Here is a tiny trained network, its code and every weight. The questions are about switching its units off for an input and a class, where a switched-off unit gives its printed mean instead of its output.

import numpy as np


def w(rows, s, z=0):
    codes = np.array(rows[::2]) - 128.0
    scale = np.full(codes.shape[1], s)
    scale[-1] = z or s
    return codes * scale


def norm(h):
    return h / np.sqrt((h * h).mean(-1, keepdims=True) + 1e-5)


def f(y):
    return y / 2 * (1 + np.tanh(0.7978845608 * (y + 0.044715 * y**3)))


def log_softmax(a):
    a = a - a.max(-1, keepdims=True)
    return a - np.log(np.exp(a).sum(-1, keepdims=True))


def net(x, mask):
    res = np.array(x, float).reshape(1, 6) / 4 @ E
    u = 0
    for l in range(2):
        y = f(norm(res) @ A[l][:, :-1].T + A[l][:, -1])
        res = res + np.where(mask[u : u + 6], y, B[l][:, -1]) @ B[l][:, :-1]
        u += 6
    return log_softmax(norm(res)[-1] @ U[:, :-1].T + U[:, -1])


A, B = {}, {}
E = w([
[196,153,84,120,86,95,33,143,74],'x0',
[69,117,70,138,53,137,128,166,44],'x1',
[106,117,137,154,154,222,57,120,127],'x2',
[65,185,250,199,81,61,65,116,116],'x3',
[105,194,191,11,186,150,131,185,44],'x4',
[112,175,93,125,145,110,131,21,95],'x5',
],0.0016)
A[0] = w([
[96,133,132,148,151,235,46,117,147,93],'0.n0',
[184,119,178,120,61,166,136,250,190,87],'0.n1',
[231,166,89,114,112,91,29,147,103,28],'0.n2',
[222,126,201,87,175,112,94,72,206,2],'0.n3',
[121,181,91,125,169,110,135,1,77,27],'0.n4',
[152,172,117,115,101,25,209,160,149,76],'0.n5',
],0.0046,0.0027)
B[0] = w([
[181,80,137,3,77,118,124,72,102,201],'0.n0',
[109,109,104,140,216,56,175,6,31,246],'0.n1',
[92,141,163,161,107,179,247,127,119,199],'0.n2',
[5,92,57,85,96,136,102,150,133,180],'0.n3',
[137,44,137,141,208,62,182,107,42,188],'0.n4',
[159,67,149,8,95,215,38,73,123,182],'0.n5',
],0.0062,0.0014)
A[1] = w([
[106,254,146,38,233,155,107,178,67,79],'1.n0',
[168,124,19,90,169,180,203,96,113,141],'1.n1',
[90,140,196,77,126,174,248,60,207,158],'1.n2',
[3,134,37,104,49,91,116,156,67,110],'1.n3',
[75,177,198,147,103,121,68,65,102,131],'1.n4',
[220,162,32,104,212,197,116,189,149,3],'1.n5',
],0.0038,0.0033)
B[1] = w([
[154,63,59,254,54,99,110,50,214,201],'1.n0',
[88,191,234,122,127,77,85,159,165,253],'1.n1',
[148,166,71,155,68,199,163,203,34,215],'1.n2',
[52,76,53,73,224,201,158,172,208,165],'1.n3',
[152,186,174,56,184,109,150,208,174,190],'1.n4',
[127,184,232,105,167,74,141,177,155,114],'1.n5',
],0.0049,0.0028)
U = w([
[79,63,154,137,233,21,196,28,45,160],'0',
[29,91,32,62,170,159,112,184,221,175],'1',
[156,241,255,108,167,63,93,215,206,142],'2',
[131,180,114,179,56,193,226,169,58,185],'3',
[195,52,166,14,46,176,51,59,97,132],'4',
[165,90,66,206,55,70,91,57,210,179],'5',
[226,106,74,153,231,176,69,175,62,23],'6',
[214,163,71,192,245,177,30,167,92,2],'7',
],0.0088,0.0068)

Each question gives the input, the list of numbers given to net, and the class t.
The units are the neurons (one row each of A and B). Each row of codes is followed by its name. A weight is (code - 128) times the scale printed after its matrix; where a second scale follows, it is the last column's (A, B and U).
mask holds one flag per neuron, layer by layer. A switched-off neuron (its flag False) gives its mean, the last column of its row in B, instead of its output. The means were averaged over made-up inputs and are rounded, as every weight is.
A unit's drop is (log p(t) with every unit on - log p(t) with that unit switched off) / (log p(t) with every unit on - log p(t) with every unit switched off).
The circuit of an input: a set's keep is (log p(t) with only the set's units on - log p(t) with every unit switched off) / (log p(t) with every unit on - log p(t) with every unit switched off). Starting from all 12 units, units are removed one at a time, each time the one whose removal leaves the highest keep (on an exact tie, the one counted first), for as long as the keep stays at least 0.8.
units of the circuit, in order: the units of the circuit, biggest drop first
unit that matters most: the unit with the biggest drop
k most important neurons: the k neurons with the biggest drops, biggest first
top k neurons in layer l: the k neurons of layer l with the biggest drops, biggest first
input [0,-3,-7,-7,7,0], class 2: unit that matters most : 1.n5
input [-6,8,-8,5,-6,-2], class 1: 3 most important neurons : (1.n3; 0.n0; 0.n2)
input [4,-3,-6,8,-6,-2], class 2: top 2 neurons in layer 1 : (1.n4; 1.n0)
input [2,6,2,-5,4,2], class 1: 3 most important neurons : (1.n3; 1.n0; 1.n4)
input [6,6,7,-7,3,-1], class 2: units of the circuit, in order : (1.n1; 1.n5)
input [3,2,-4,2,-4,-1], class 4: 2 most important neurons : (0.n5; 0.n3)
input [4,-5,-4,-8,-8,5], class 2: units of the circuit, in order : (1.n1; 1.n0)
input [4,-2,-1,8,-7,-5], class 2: 2 most important neurons : (1.n4; 1.n0)
input [-4,6,3,2,-6,2], class 1: 3 most important neurons : (1.n3; 0.n2; 1.n0)
input [-7,-4,7,6,6,-2], class 3: 3 most important neurons : (1.n2; 0.n5; 1.n1)
input [-1,3,-4,6,-4,-5], class 2: 4 most important neurons : (1.n4; 0.n4; 0.n3; 0.n0)
input [-5,3,-7,0,1,-8], class 0: 2 most important neurons : (0.n1; 0.n0)
input [-3,6,-6,2,-2,4], class 1: top 2 neurons in layer 0 : (0.n0; 0.n1)
input [7,1,2,3,1,1], class 3: unit that matters most : 0.n2
input [1,0,-7,5,8,-4], class 5: 2 most important neurons : (1.n0; 0.n0)
input [-4,6,3,6,2,-5], class 1: 4 most important neurons : (1.n3; 0.n4; 1.n1; 0.n2)
input [5,4,-2,4,6,-3], class 5: 4 most important neurons : (1.n0; 0.n3; 1.n2; 1.n1)
input [5,2,6,1,-5,-5], class 4: 2 most important neurons : (0.n0; 0.n4)
input [-1,3,0,6,-6,1], class 2: top 3 neurons in layer 1 : (1.n4; 1.n0; 1.n2)
input [5,7,-7,4,4,0], class 1: units of the circuit, in order : (1.n3)
input [-1,6,3,-1,8,-7], class 5: units of the circuit, in order : (1.n0; 0.n2)
input [7,0,3,-7,-1,-4], class 2: top 3 neurons in layer 1 : (1.n1; 1.n5; 1.n0)
input [4,5,8,-8,3,3], class 2: top 3 neurons in layer 0 : (0.n5; 0.n3; 0.n1)
input [-3,-4,7,1,-7,4], class 4: top 3 neurons in layer 0 : (0.n0; 0.n2; 0.n1)
